Below are the code and all the weights of a small trained network. Each question names an input and a class and asks about switching units off, where a switched-off unit gives its printed mean instead of its output.

import numpy as np


def w(rows, s, z=0):
    codes = np.array(rows[::2]) - 128.0
    scale = np.full(codes.shape[1], s)
    scale[-1] = z or s
    return codes * scale


def f(y):
    return np.maximum(y, 0)


def log_softmax(a):
    a = a - a.max(-1, keepdims=True)
    return a - np.log(np.exp(a).sum(-1, keepdims=True))


def net(x, mask):
    res = np.array(x, float).reshape(1, 4) / 4 @ E
    y = f(res @ A[0][:, :-1].T + A[0][:, -1])
    res = res + np.where(mask, y, B[0][:, -1]) @ B[0][:, :-1]
    return log_softmax(res[-1] @ U[:, :-1].T + U[:, -1])


A, B = {}, {}
E = w([
[97,248,132,230,162,202,155,100,109,114,125],'x0',
[134,126,71,103,176,122,162,41,160,245,119],'x1',
[202,99,185,109,109,184,122,71,175,75,130],'x2',
[129,130,101,130,120,156,115,134,135,143,124],'x3',
],0.015)
A[0] = w([
[92,177,116,204,175,140,163,94,134,130,115,184],'n0',
[44,117,95,203,140,82,129,212,52,155,112,113],'n1',
[51,75,79,60,117,24,143,126,174,213,108,145],'n2',
[79,178,129,219,192,133,162,115,154,148,144,4],'n3',
[170,139,104,98,207,151,193,1,162,188,112,118],'n4',
[122,160,195,170,85,198,134,106,127,83,123,106],'n5',
[118,43,120,17,40,118,114,152,122,115,158,138],'n6',
],0.0097,0.014)
B[0] = w([
[114,69,106,169,95,115,151,82,192,110,121,231],'n0',
[169,122,85,151,130,70,150,163,178,16,119,205],'n1',
[156,169,192,100,186,253,90,59,60,196,137,239],'n2',
[199,146,78,90,173,127,106,220,34,108,153,177],'n3',
[142,163,115,92,101,45,118,203,155,63,122,238],'n4',
[76,73,121,158,131,199,120,49,154,176,128,196],'n5',
[162,134,58,148,114,14,195,138,135,67,114,251],'n6',
],0.011,0.019)
U = w([
[170,202,145,111,111,90,132,192,108,109,128,255],'0',
[134,126,147,138,63,83,159,114,193,94,119,74],'1',
[73,181,212,126,148,251,118,1,87,237,138,62],'2',
],0.0084,0.0057)

Each question gives the input, the list of numbers given to net, and the class t.
The units are the neurons (one row each of A and B). Each row of codes is followed by its name. A weight is (code - 128) times the scale printed after its matrix; where a second scale follows, it is the last column's (A, B and U).
mask holds one flag per neuron, in row order. A switched-off neuron (its flag False) gives its mean, the last column of its row in B, instead of its output. The means were averaged over made-up inputs and are rounded, as every weight is.
A unit's drop is (log p(t) with every unit on - log p(t) with that unit switched off) / (log p(t) with every unit on - log p(t) with every unit switched off).
The circuit of an input: a set's keep is (log p(t) with only the set's units on - log p(t) with every unit switched off) / (log p(t) with every unit on - log p(t) with every unit switched off). Starting from all 7 units, units are removed one at a time, each time the one whose removal leaves the highest keep (on an exact tie, the one counted first), for as long as the keep stays at least 0.8.
units of the circuit, in order: the units of the circuit, biggest drop first
unit that matters most: the unit with the biggest drop
k most important neurons: the k neurons with the biggest drops, biggest first
drop of u: that unit's drop, to one decimal
input [1,-8,-4,0], class 1: units of the circuit, in order	[n2, n3]
input [3,0,-5,7], class 1: units of the circuit, in order	[n0]
input [-2,1,-6,6], class 2: 3 most important neurons	[n2, n4, n6]
input [-3,2,0,0], class 2: units of the circuit, in order	[n2, n1]
input [2,-4,-1,-3], class 1: 2 most important neurons	[n2, n3]
input [5,-1,-6,6], class 1: 3 most important neurons	[n0, n2, n1]
input [-7,7,3,-3], class 0: units of the circuit, in order	[n4, n6, n2]
input [-8,5,2,5], class 0: 3 most important neurons	[n6, n4, n5]
input [-5,2,8,-7], class 0: 4 most important neurons	[n0, n5, n1, n4]
input [-1,6,7,-8], class 0: 3 most important neurons	[n0, n4, n5]
input [7,-4,0,4], class 1: 2 most important neurons	[n2, n0]
input [2,-8,3,-6], class 2: 2 most important neurons	[n5, n6]
input [-8,2,8,-3], class 0: 2 most important neurons	[n0, n5]
input [-7,5,-8,-8], class 2: units of the circuit, in order	[n2]
input [2,-1,-8,0], class 1: 2 most important neurons	[n0, n1]
input [2,-2,-2,6], class 1: 2 most important neurons	[n2, n3]
input [-8,5,5,7], class 0: drop of n6	0.9
input [0,5,-4,1], class 2: drop of n6	0.6
input [3,-6,5,-3], class 2: drop of n5	0.1
input [-7,1,5,5], class 0: unit that matters most	n0
